Each row is followed by its class number.
[-36   3  26 -23  -3 -26  11  48  35  27   0 -33  16  25  12  16   8 -19
  22  40 -38   6  13  18  25   0 -39  13  19  -4 -12 -17 -39 -41  -9]  4
[-41 -44  38 -28  22   8  38  36 -20 -54  17  -3  48  19 -19 -39  21 -11
 -51 -71  14 -16   3  93  13  30  14  12 -10  30   6 -48  10  -8 -29]  2
[ 18  -3  27  37   9   5  22   1 -22 -45 -22 -34 -15  47   8  -2  34  -2
 -10  41   6  15 -29 -26 -28 -12   2 -22  13  19  -3 -24  39  19 -11]  0
[ 39 -12  -8   0  46  13  24  22  25 -20 -22 -14 -17  26   3 -10  -2 -40
  -8 -43 -11  -2 -24 -23 -50   7 -27 -61  45   6   5 -29  34  36 -22]  9
[-27 -24  55 -18 -18   8 -10  39 -15 -20  27   5  16  10  -7 -27   2 -29
 -23 -14  -9  -9   8  75  25  23  23 -18 -19 -10  16 -13  -1 -39 -40]  5
[-48 -38  34 -12   7  16  26  27 -18 -25  21 -36  13  14 -16 -18  28  -9
 -21 -12   7   5   3  81  36  21  14 -16 -26 -18  39  -8  30 -41 -46]  0
[ 14   6  16  46  15  19  -3  15 -32 -16   7 -11 -19  28   3  -9  31 -22
   7  31  -2  16 -27  -1 -13  18 -11  -9  34  26  14 -24  24  32  -4]  6
[ 38   2  -9  17  27  21  43 -26   8  32  -3  18 -43  -9  10 -16 -10  16
  13 -18   9   9   7  -4   0 -21  16   5 -34  20 -21  34  -3  -9  20]  2
[ 15   8  -1   8  22  17  23 -21 -15  72   7  17 -35   5  11 -49 -21  10
  15 -12  -5   4  11   8  -1 -17  23  -4 -10   4   5  30 -10 -33  13]  6
[ 22 -12 -16  29  33  23  49  23   7 -32  -5 -19 -13  37  18  24  34  12
   5  31  15  19 -39 -27 -21 -21 -37   6   1  14   7  24  15  42 -16]  0
[  -3    3  -54   16   12   25  -10  -31  -22   51    0   22 -114  -33
   -7   25  -11   18   70    0    9   19   19   24   33  -28  -32   -7
  -45    8   16   58    4  -46   45]  11
[-22  -2 -15   7 -15 -16 -11  -8 -16  46  59  70 -72   6  14 -57  12  -7
  -2 -50  11 -16   0   2  20 -10  55 -25 -16  -6  42  -1   6  11 -30]  6
[ 30   2  -2  14  52  22  25  -8   2  47   5   5 -33 -10  12 -27 -21  21
  24  -8  19   7  14  -9  -1 -15  31  10 -19   9 -16  29  -8 -27 -12]  6
[-19 -20  38 -27   4  -3  11  30 -11 -11   9  12  10 -10   1 -35  -4 -46
 -19 -44   1 -26  13  83  30  36  -1 -15  -6  -6  11 -21  22  -7 -30]  9
[  3  -1  22  42  26  11  -8   3   0 -13  14  -6 -10   8   2  15   6 -25
  16  26   9   0 -24 -10 -13  10  -7 -13  23  17  -7  -1  33   6 -27]  6
[ 23   4   4   5  12   7  22 -33  14  48   2  21 -29  -9  11 -53   3   1
  11 -37  32  20  -4  25  -9 -18   5 -26 -35  15   1  35 -10 -15 -14]  10
[ 43  10 -27  -5  57   8  65 -25  31  57 -15  -5  -8   5  24 -60 -34 -33
  31 -38  14  11  14  -5   2  -6  35   1  -8  28 -10  29 -14  -8  11]  6
[ 18   2   5  29  30  19  -2   9  -6 -25  -9  -1 -66  29   3  -8  17  -7
  12  16 -12   5 -37  -7 -29 -14 -39 -10  10  20  -2  -8  13  10 -27]  7
[-22 -16  50 -11  -7   9   4  32 -11 -20  13   0   0  11   8 -21   6 -41
 -13 -17  -9  -9  20  76  58  25  33 -10 -24 -20  18  -1   8 -28 -35]  1
[ 45  -3   5  -6  28  13  33  -3  16  40 -36  -3 -44  -2  27 -56 -14   1
  21 -32  -4   2  12  20 -19 -12  18 -27 -26  27 -28  -3  -9   6  10]  9
[ 46 -25 -58  -2  36  52  39   5  23 -32 -31 -43  37  -7  19 -25  65 -69
  39 -35   8  -1 -10 -28  17 -48  34 -64 -48 -19   1   1  96   3   0]  0
[-62  -8  11 -34  -3 -34  26  43  41  30 -13 -34  17  31  -2  42  21 -16
  12  29 -21  -3  -2  21  17   1  -4 -15  11  -2   8 -20 -25 -61   4]  3
[-33   4  12 -19  -5 -33   8  52  29  14   0 -20  14  27  23  23  29 -18
   9  31 -19   8  -4  -1  14 -11 -33  18  10   6  -1 -17 -36 -33  -1]  4
[ 27   7   4  45  24  12 -33  -3 -58 -13  -5  11 -27  19   9  -9 -14  -3
   2  -2  -6  -7 -14 -23 -29   4 -57   9  30  40  -6   4  11  21 -26]  8
[ 32   6  23  43   7  -3   3 -15 -18 -48  -4   4 -15  31  -6  -7  25 -17
 -14  15  25  21 -36 -28 -30   7 -27 -16  31  20  14   4  27  22 -30]  10
[ 31   0  -3 -13  27  25  11  -2   4  31 -14   2 -41  -5  21 -19 -29   1
  15 -29   2   3  -3  -2  -9 -41  21  -3 -38  15 -21  15 -24 -19   4]  7
[ 52   1  34   9   7  43  -2 -18  -9  54 -10  18 -17 -38  20 -13 -19  -1
 -22   9   0   0  -1   5   7 -20  -2 -14 -27 -16 -36  23 -14  28  -1]  9
[-38 -32  35   2  -9   6  -3  21 -17  -8  19 -26   0  -5 -22 -20  18 -12
 -12 -19  -9  -8  14  63  37  19  21 -24   2 -23  23 -15   3 -42 -21]  11
[ -32  -51   97   -7   -5   40  -12  -15   17   17   58  -14   86  -45
  -15 -102    2  -47  -44  -15  -26  -34  -27   12   24   26  -20   -9
  -28    1  -42  -17   40   21  -52]  0
[  0 -13 -35   0   6   8 -13  28  18  36  52  45 -69   0  -4 -47 -10  11
  -2 -64   0  -8   3 -14  -6 -10  58 -17  -6  -8  22 -33  -5  25 -38]  6
[-36 -19  33 -24 -24  -1   9  39 -13   4  23   5  26 -21   6 -47  33 -60
 -18 -48 -14 -25   3  87  54  12  -7 -17 -33 -10  26 -34  13 -30 -34]  8
[-31 -49  25  11 -19  10 -16  17 -20 -14   8  -9 -33  -8 -32 -17  24 -28
 -20  -9 -24  -5  11  93  53  29  42 -26 -23 -16  35  -8 -12 -41 -36]  11
[ -8 -12 -32  -1  -9 -10 -22  -5  -3  42  37  52 -79 -13   9 -41  -2  -5
  -8 -76   4 -17   7 -17  18 -42  25 -33 -14 -21  18 -13 -13  18 -17]  11
[-17   4  -3  -5  -6  -5 -72 -40   0  44  60  49 -57 -33  22 -99 -19   1
 -13 -97  33 -21 -13 -40 -17 -31  41  -6 -47  19  -7 -18  22  -3 -20]  7
[-46   2   9 -33  -2 -26  16  45  31   7   5 -30  19  47  23  41  27 -17
   2  32 -12  10  -3  13   7 -14 -20 -19  -3  21   9 -13 -40 -31  -6]  5
[-50   2   6 -25  10 -35  19  39  25  13   3 -29 -11  24  26  56  24  -9
  40  26 -23  -8  -6   9  18 -12 -59 -27  -4  28   1 -19 -29 -20  -8]  8
[-36   6  22 -25  -9 -28   2  29  22   5  10 -23   9  33  -3  13   2   3
  -5  41 -21   8   8   8  -3  17  -4  -2   3  30  -5 -23 -36 -29  -5]  5
[-56  -9   6 -26  -3 -33  19  44  14  20 -12 -27   6  40   2  43  21  -1
  16  34 -24   0   4  12  20   4  -5 -12  19   3  13 -14 -35 -38   5]  3
[ 12 -22 -14   2   8   4 -12  12  -6  29  15  30 -67   3 -24 -65   8  -6
 -21 -66   0   2   1 -28 -11   8  72 -40   6 -11  31 -28  10  -8 -42]  3
[ 41  16   5   5  13  10  28 -12   7  49   6  20 -40 -16   6 -47   4   8
  22 -22  16  17   9 -13  -5 -26   7 -33 -20  -1  -9  20  -6  -5 -16]  10
[ 57  12  19   9  17  15  25  -1  -1  31   7   7 -30 -11  12 -35  -6   9
  30  -9  19  21   4 -17   2 -14  20 -21 -21  -9  -2  29  -6 -10   7]  10
[-52   2  54  -3  47 -47 -12  22  16  18   5 -39   7 -43  11  24  37 -33
   3  21  39  -5  10  34  43   6  -6  -6 -26  22 -27 -27  -7 -83 -16]  11
[ -2 -22 -14 -10  -6  -6 -17 -10   3  20  34  46 -47 -14   0 -71  13   2
 -14 -64   7   2   8  -6  18 -19  16 -32 -30   0  14 -17 -12  25 -60]  10
[ 32  -4 -13  21  25  23  26 -29  13  64 -17  -8 -57  -8   9 -32  -7  13
   7 -24   3  13  16   3   4 -42  20 -32 -12 -11 -14  26 -37  -9 -13]  11
[  9  23  27  18   9 -32 -17  32  21 -12  -8   2 -26  23   5   2   3 -40
  28  22 -15  -5 -12 -30 -29  -1 -38  -6  45  10 -28 -43  31 -25 -11]  4
[ 36   8  11  24  27   4   5  10   5 -30   6   8 -25  30  -5   4  21 -20
   5   0  21  13 -34 -36 -38  -8 -31 -37  30  11   3  -9  25  28 -33]  10
[-34 -20  40 -12  -5  24   7  39 -19 -16  12   6  -2  16  -7 -24  24 -40
 -19 -16 -21  -8  19 103  54  31  11 -15 -18  -8  24  -5   3 -16 -50]  1
[ 30   3 -10   0  39  35   9  -2 -15  29 -10  -5 -35  -3  17 -37   3  -2
  17 -26   5  10  -7   5  -9 -23   5 -15 -26  20  -3  20 -10  -4  -3]  7
[  6   4 -29 -13 -17   8 -29   1   2  29  45  53 -58  -1  15 -36   2   1
 -18 -56  20   7   7 -17   7 -34  33 -33 -28 -20  18 -15  -8  31 -36]  5
[ 27  -1   5  27  47  25 -15  13  -8 -17  -8  12 -46  39  24   9   3  -7
 -10  -8   3  18 -31  -5 -20  -3 -56  -9  19  12   6   4   0  48 -18]  1
[-11 -28  51  -8 -21  -5  17  43   0 -23  19   2  26  -7 -12 -40  22 -53
 -22 -36  -2  -3  -3  71  31  24  22 -33 -10 -15  30 -17   6 -25 -52]  10
[-47  -8   5 -16  21 -29  43  32  16   3  17 -31   4  33  19  48  38  21
  12  47 -25   0  12 -17  47 -12 -24  14  -7  10  -2   0 -37 -26  10]  2
[ -3 -14 -50 -10 -10  17 -24  -8 -14  11  25  46 -72  58   9 -45   4  14
  -9 -56  -8  -3   2 -28 -20 -50  23 -36 -12   3  33   8  -5   8 -39]  5
[ 19  15  27  29  31  24  -8  10 -25 -29  -7 -10 -39  28  17   3  27 -24
  16  35   2  -2 -29  -5  -3 -26 -40  -4   9  -1 -12  -1  26  -1 -22]  7
[-31 -23  44 -18 -10  10 -30  34 -29 -16  15  13  -7   8  -4   1   8 -30
 -34  -6 -22 -12  20  80  63  24  28 -14 -26 -29  21 -11  -2 -27 -39]  1
[-26 -29  40 -15 -19  -5  13  42 -23 -25  21   1  25  -5 -15 -18  28 -24
  -8 -25  -4  -5  14  75  43  22  15 -35 -12 -24  37  -5   7 -33 -46]  10
[-59  -5  16 -21   7 -31  18  40  13  36  18 -21   2  32  16  20  15  -5
  17  37 -29  -9  10  12  29  -6   2  -4   6  16   6 -20 -38 -35  -6]  6
[-35  18  30 -24 -45 -31  17  37  25   4   9 -26  33  48  16  25  10  -2
  -9  56 -29   4  -3  -5  -1  -9  -8  -4  12   5   0 -24 -33 -22  22]  5
[ 46  -3   0   5  10  32  33   2  11  41 -17  13 -40  -2  -3 -19 -24   2
  33  -6  -1  11  -7 -15  -7  -9  26  -1 -12  -3 -11  31  -4 -13  30]  3
[-77  -2  43 -50  -9 -34  47  32  23   3  17 -13  14  53  -6  43  69  35
 -33  64  -9  16 -12  15  15  -7 -43  -4  17  12  -5 -36 -68  13 -33]  4
[-26 -27  48 -25  -9   3 -12  45 -19 -28  35   7  29   6  -9 -30  12 -32
 -31 -34   1  -8   0  64  15  31  23 -26 -12  -6  24 -24   9 -23 -34]  5
[ 59 -14   5 -17  10  73  11 -10   8  17 -13  29 -28  19  -2 -17  13 -10
 -10  14 -22  14 -36  -2   1 -15  28   3 -65  21  -9  37 -23  32  54]  1
[-22 -24  30   2  15  11  11  42 -31 -20  13 -10  -4  -1 -16  -2  32 -31
 -22  17  11  -5  11  82  53  21  37   7 -39 -20  29   4  29 -54 -56]  0
[-20 -18  34 -28  -5  16  -9  21 -10 -15  22   2  26   0  -5 -41  20 -34
 -19 -28  13  -2   9  74  29  17  28 -17 -36   0   9 -20  12 -26 -29]  5
[ 30  -4  10  27  17  -5   7   3  -2 -36 -14  -2  -8  32  14  34  18 -13
   1  20  20  21 -36 -17 -19 -11 -33 -21  15  12  11  21  -2  20 -17]  10
[ 13 -10 -28  -8  13   0 -19  18   0  43  25  45 -70 -13  26 -48  -1  -2
 -11 -79   4 -15   9  -3  -3 -16  13 -47 -10 -22  19 -17   6  33 -36]  9
[-25   2 -34 -11 -40 -10   4   7  -1  21  19  43 -60  47  23 -55  -1   8
 -18 -63 -27  -7  20  10  17 -26  19 -21   2 -30  45  -7  -8  12 -22]  1
[ 33   7  17  39  16   5   5  11   3 -21   7   4 -23  18  10  -1   7 -23
  21  -2  21  12 -26 -28 -27 -10 -38 -25  28  11   6  15  25  10 -33]  10
[-39 -20  40 -10  29  -6 -10  12 -20 -13  45  15   4  -1 -16 -29  15 -18
 -35 -47  17 -20  14  70  37  34  15   0 -11  -3   5 -33  21 -22 -39]  2
[-36 -23  54  -8   5   1  -6  30 -34  -7  39  17   6 -14 -15 -10  -6 -33
 -10  -3   6 -21  22  88  67  37  48   9 -18 -21  16  -7  11 -45 -46]  6
[ 42  13  28  36  46  -3  26  22  -1   0 -13  20 -67  15  29  10  21 -39
  26  10   8  -7 -46 -24 -26 -25 -53 -13  -6  39  -9  13  14 -22 -20]  8
[ 27   2  13  42  40   2  13   7  18 -19   4  13 -40  15 -12  16  10 -20
 -13   8   3  -1 -27 -14 -27   9 -11  -1  15  26 -14 -10  26  -3 -20]  2
[-51   0  23 -21  -6 -10  11  57  28  -4  -2 -37  12  51  23  21  31 -42
   3  35 -29   4   0  51  42  11 -12  14 -12  19  20  -8 -29 -37  -1]  1
[  4 -15  10  12   9  -9  10   6 -39 -10  44  71 -66 -18  10 -51  28  -7
 -18 -31  -7 -25   8 -36  51 -23   3  13 -30   3  -6 -21  15  24 -28]  2
[ 22 -25  49  10  -4  36  23  19   3  46  22 -14 -43 -10  29 -21 -17  -2
  30  22 -28  10 -13  -8  31 -28  -2 -15 -45 -23  -5  26 -10  -2  10]  0
[ -28   15  -30  -17   19  -11  -40  -98   -3   95    6   51  -50  -10
   14  -54    9   98   30    3  -13  -12   18   96   36   -7 -110   -1
  -46  -51  -32    4  -21   40   17]  8
[-42  -5  12 -27   1 -33  18  54  33  15  -8 -26  14  33  24  23  28 -11
  16  18 -26   2   3   5   9 -23 -38  -3  14   6  -9 -20 -37 -39 -14]  4
[-45  -2  12 -27   6 -26  15  49  23  11  -1 -28  13  38   6  50  25  -8
  21  52  -9  -1  -8  -7  25   5  -6  15  10   8   2 -10 -30 -31  18]  3
